Below is a small trained network, with its code and all its weights. Each question gives an input and a class and asks what happens when units are switched off, that is, made to give their printed mean instead of their output.

import numpy as np


def w(rows, s, z=0):
    codes = np.array(rows[::2]) - 128.0
    scale = np.full(codes.shape[1], s)
    scale[-1] = z or s
    return codes * scale


def f(y):
    return np.maximum(y, 0)


def log_softmax(a):
    a = a - a.max(-1, keepdims=True)
    return a - np.log(np.exp(a).sum(-1, keepdims=True))


def net(x, mask):
    res = np.array(x, float).reshape(1, 6) / 4 @ E
    y = f(res @ A[0][:, :-1].T + A[0][:, -1])
    res = res + np.where(mask, y, B[0][:, -1]) @ B[0][:, :-1]
    return log_softmax(res[-1] @ U[:, :-1].T + U[:, -1])


A, B = {}, {}
E = w([
[128,93,4,111,142,142,118],'x0',
[110,134,118,131,100,141,134],'x1',
[151,56,147,93,101,152,239],'x2',
[134,126,128,127,135,127,127],'x3',
[214,159,149,82,92,183,58],'x4',
[147,96,133,149,149,134,106],'x5',
],0.011)
A[0] = w([
[153,135,146,156,96,180,110,68],'N0',
[134,156,139,111,163,130,56,189],'N1',
[81,133,120,186,189,83,163,50],'N2',
[63,92,118,170,133,109,150,3],'N3',
[119,103,84,80,149,146,135,40],'N4',
[95,96,127,182,131,89,141,18],'N5',
[104,118,215,162,127,132,134,140],'N6',
[50,175,107,192,116,119,54,74],'N7',
[151,134,99,148,83,174,226,74],'N8',
[85,69,8,90,178,187,102,199],'N9',
[135,43,161,91,110,166,173,105],'N10',
[212,128,136,31,119,180,64,95],'N11',
],0.013,0.0043)
B[0] = w([
[151,60,130,141,78,153,116,161],'N0',
[161,129,112,144,138,129,147,210],'N1',
[122,86,128,125,73,85,139,194],'N2',
[128,147,129,106,75,84,126,174],'N3',
[143,144,188,72,123,184,134,162],'N4',
[121,85,110,113,86,73,91,165],'N5',
[127,112,245,93,162,195,113,197],'N6',
[184,122,84,102,192,111,90,217],'N7',
[203,124,144,129,141,136,103,191],'N8',
[78,115,155,97,159,185,159,252],'N9',
[205,179,37,140,161,79,106,206],'N10',
[82,107,123,135,68,73,157,233],'N11',
],0.011,0.013)
U = w([
[223,209,53,104,188,101,83,71],'0',
[54,123,92,131,2,73,113,79],'1',
[111,185,116,155,146,144,147,250],'2',
[76,185,193,59,165,209,115,94],'3',
],0.0078,0.012)

Each question gives the input, the list of numbers given to net, and the class t.
The units are the neurons (one row each of A and B). Each row of codes is followed by its name. A weight is (code - 128) times the scale printed after its matrix; where a second scale follows, it is the last column's (A, B and U).
mask holds one flag per neuron, in row order. A switched-off neuron (its flag False) gives its mean, the last column of its row in B, instead of its output. The means were averaged over made-up inputs and are rounded, as every weight is.
A unit's drop is (log p(t) with every unit on - log p(t) with that unit switched off) / (log p(t) with every unit on - log p(t) with every unit switched off).
most important unit: the unit with the biggest drop
top k neurons: the k neurons with the biggest drops, biggest first
drop of u: that unit's drop, to one decimal
input [-2,7,4,-1,8,-4], class 1: top neuron => [N11]
input [-6,-5,6,-1,1,3], class 0: top 2 neurons => [N10, N9]
input [7,-8,8,8,-7,-7], class 0: top 2 neurons => [N10, N8]
input [0,7,7,-4,8,6], class 1: top 2 neurons => [N11, N7]
input [3,-1,-5,0,-6,-3], class 1: top 2 neurons => [N2, N10]
input [-4,1,-8,3,-6,-8], class 0: top 3 neurons => [N7, N11, N9]
input [5,3,-2,4,-2,-4], class 3: top 2 neurons => [N9, N10]
input [8,-2,7,8,3,7], class 3: top 3 neurons => [N9, N4, N7]
input [2,3,-4,-4,-5,7], class 1: top 2 neurons => [N2, N10]
input [7,-2,2,-6,-6,5], class 3: top 3 neurons => [N9, N11, N4]
input [7,-6,-5,3,0,2], class 3: top 2 neurons => [N9, N10]
input [-3,1,-6,7,-5,3], class 0: drop of N9 => 0.3
input [8,-3,6,-8,4,-6], class 3: drop of N4 => 0.8
input [7,-1,4,-7,0,0], class 3: most important unit => N9
input [8,-7,-3,5,0,-5], class 3: drop of N7 => 0.0
